Below is a small trained network, with its code and all its weights. Each question gives an input and a class and asks what happens when units are switched off, that is, made to give their printed mean instead of their output.

import numpy as np


def w(rows, s, z=0):
    codes = np.array(rows[::2]) - 128.0
    scale = np.full(codes.shape[1], s)
    scale[-1] = z or s
    return codes * scale


def f(y):
    return np.maximum(y, 0)


def log_softmax(a):
    a = a - a.max(-1, keepdims=True)
    return a - np.log(np.exp(a).sum(-1, keepdims=True))


def net(x, mask):
    res = np.array(x, float).reshape(1, 4) / 4 @ E
    y = f(res @ A[0][:, :-1].T + A[0][:, -1])
    res = res + np.where(mask, y, B[0][:, -1]) @ B[0][:, :-1]
    return log_softmax(res[-1] @ U[:, :-1].T + U[:, -1])


A, B = {}, {}
E = w([
[63,114,90,112,93,59,98,138,224,185,145,160],'x0',
[121,90,111,202,249,74,149,123,119,144,103,103],'x1',
[79,165,48,168,107,156,153,106,90,54,170,152],'x2',
[171,175,105,208,116,158,62,94,147,178,99,99],'x3',
],0.013)
A[0] = w([
[90,58,166,88,124,128,172,179,91,115,146,167,127],'n0',
[157,215,141,1,28,230,93,167,124,117,160,175,29],'n1',
[219,125,216,74,116,107,82,156,131,181,103,142,89],'n2',
[62,155,43,168,158,155,139,76,100,50,206,146,114],'n3',
[187,139,160,132,149,197,177,158,94,80,90,52,80],'n4',
[113,54,103,45,142,105,173,112,79,122,162,105,135],'n5',
[182,217,74,179,140,149,57,58,143,159,62,94,171],'n6',
[73,84,156,65,166,141,189,169,98,116,133,127,150],'n7',
[191,215,132,231,121,164,103,39,161,151,91,67,166],'n8',
[178,130,149,112,167,185,137,121,93,68,63,107,135],'n9',
[142,155,88,212,107,133,55,68,93,218,103,133,172],'n10',
[211,110,108,183,168,88,198,159,73,142,157,134,18],'n11',
[119,129,95,183,236,80,202,130,84,151,86,139,4],'n12',
[94,68,166,88,183,85,163,135,105,62,146,173,150],'n13',
[111,44,58,157,204,95,110,156,96,106,75,81,41],'n14',
[193,137,182,98,159,183,128,98,81,97,114,112,62],'n15',
[194,152,133,82,171,118,159,117,143,183,122,139,29],'n16',
[137,74,105,101,139,103,178,210,131,107,152,187,151],'n17',
[68,89,100,203,186,44,180,124,168,141,73,90,38],'n18',
[153,166,183,149,160,174,201,167,54,152,153,96,87],'n19',
[203,95,237,83,182,83,121,139,133,193,104,87,107],'n20',
[168,35,210,62,166,100,109,166,139,144,15,64,101],'n21',
[172,147,209,171,142,127,155,91,85,55,169,92,81],'n22',
[74,167,18,146,161,153,135,47,128,14,127,163,98],'n23',
[158,127,166,129,133,185,137,74,49,88,97,113,78],'n24',
[87,181,74,185,100,118,193,139,70,119,137,155,75],'n25',
[42,68,175,72,185,124,190,147,64,99,166,165,173],'n26',
[26,137,46,113,118,18,60,161,213,196,151,175,78],'n27',
[97,132,73,155,125,115,121,71,90,73,161,137,69],'n28',
],0.0082,0.0022)
B[0] = w([
[88,135,177,162,119,155,74,90,116,180,105,53,197],'n0',
[164,152,104,25,82,152,123,36,118,8,8,111,251],'n1',
[195,205,135,161,118,155,211,151,162,140,118,167,219],'n2',
[194,228,166,187,165,123,176,210,218,183,92,162,233],'n3',
[59,65,68,90,80,82,77,187,130,149,149,164,215],'n4',
[68,115,220,181,168,179,88,121,117,175,108,121,191],'n5',
[45,153,206,157,195,181,74,101,139,141,169,25,217],'n6',
[57,134,176,210,143,207,88,81,152,149,152,39,202],'n7',
[66,137,179,156,168,189,98,94,114,144,142,73,223],'n8',
[107,84,88,121,104,95,96,143,74,179,211,125,206],'n9',
[56,97,222,168,147,171,95,96,131,119,150,81,209],'n10',
[144,93,92,55,61,115,126,105,101,110,100,146,179],'n11',
[156,143,63,69,81,97,144,72,106,2,48,77,212],'n12',
[85,121,165,187,169,185,88,69,126,136,145,38,209],'n13',
[181,133,99,76,91,153,153,41,101,31,54,138,199],'n14',
[139,86,100,81,54,58,107,124,79,169,195,160,203],'n15',
[135,146,113,125,121,171,149,163,162,126,127,129,164],'n16',
[82,137,165,159,155,155,95,117,125,151,160,96,187],'n17',
[127,105,84,22,47,90,149,81,104,60,76,142,216],'n18',
[83,71,111,108,116,95,89,145,107,142,133,198,200],'n19',
[198,147,114,160,172,152,234,171,234,179,89,166,245],'n20',
[168,182,125,186,151,147,197,153,194,187,114,184,247],'n21',
[119,82,54,93,114,70,99,173,77,152,154,169,200],'n22',
[180,226,143,143,155,133,204,161,173,201,128,203,230],'n23',
[137,76,107,103,110,67,99,142,87,138,174,166,208],'n24',
[209,137,119,181,119,148,197,161,173,207,97,142,193],'n25',
[82,116,166,179,156,178,62,104,167,137,130,92,229],'n26',
[103,12,70,74,51,41,113,201,74,136,239,154,254],'n27',
[154,178,145,149,108,132,169,161,164,168,127,172,187],'n28',
],0.0071,0.014)
U = w([
[72,131,185,175,160,162,83,101,121,121,151,52,254],'0',
[177,175,132,169,142,135,194,186,151,146,113,171,169],'1',
[101,62,79,115,85,83,100,178,99,126,204,151,62],'2',
[151,141,105,91,89,136,133,60,109,5,50,110,54],'3',
],0.015,0.00091)

Each question gives the input, the list of numbers given to net, and the class t.
The units are the neurons (one row each of A and B). Each row of codes is followed by its name. A weight is (code - 128) times the scale printed after its matrix; where a second scale follows, it is the last column's (A, B and U).
mask holds one flag per neuron, in row order. A switched-off neuron (its flag False) gives its mean, the last column of its row in B, instead of its output. The means were averaged over made-up inputs and are rounded, as every weight is.
A unit's drop is (log p(t) with every unit on - log p(t) with that unit switched off) / (log p(t) with every unit on - log p(t) with every unit switched off).
The circuit of an input: a set's keep is (log p(t) with only the set's units on - log p(t) with every unit switched off) / (log p(t) with every unit on - log p(t) with every unit switched off). Starting from the 12 units with the biggest drops (on a tie, the unit counted first), units are removed one at a time, each time the one whose removal leaves the highest keep (on an exact tie, the one counted first), for as long as the keep stays at least 0.8.
circuit, biggest first: the units of the circuit, biggest drop first
k most important neurons: the k neurons with the biggest drops, biggest first
drop when u is switched off: that unit's drop, to one decimal
input [-6,-7,-6,4], class 3: circuit, biggest first -> [n1]
input [-7,3,7,-5], class 1: 4 most important neurons -> [n3 n23 n27 n25]
input [6,2,-6,-5], class 1: 2 most important neurons -> [n21 n20]
input [6,-7,2,7], class 0: 4 most important neurons -> [n6 n10 n12 n18]
input [6,-1,-5,4], class 2: 3 most important neurons -> [n27 n3 n23]
input [-8,8,-4,7], class 2: 3 most important neurons -> [n4 n9 n1]
input [-3,-7,7,-4], class 1: 4 most important neurons -> [n3 n23 n25 n12]
input [-7,-7,3,-7], class 0: 3 most important neurons -> [n27 n7 n26]
input [-5,3,4,3], class 2: 2 most important neurons -> [n20 n21]
input [-6,-1,7,-5], class 1: 2 most important neurons -> [n3 n23]
input [-7,-2,8,3], class 1: 3 most important neurons -> [n3 n23 n27]
input [5,4,0,4], class 2: 2 most important neurons -> [n27 n1]
input [5,3,-1,1], class 2: drop when n27 is switched off -> 0.3
input [-2,8,-5,-5], class 3: circuit, biggest first -> [n12]
input [-1,-1,0,1], class 0: drop when n13 is switched off -> -0.1
input [7,8,4,2], class 3: drop when n14 is switched off -> 0.7
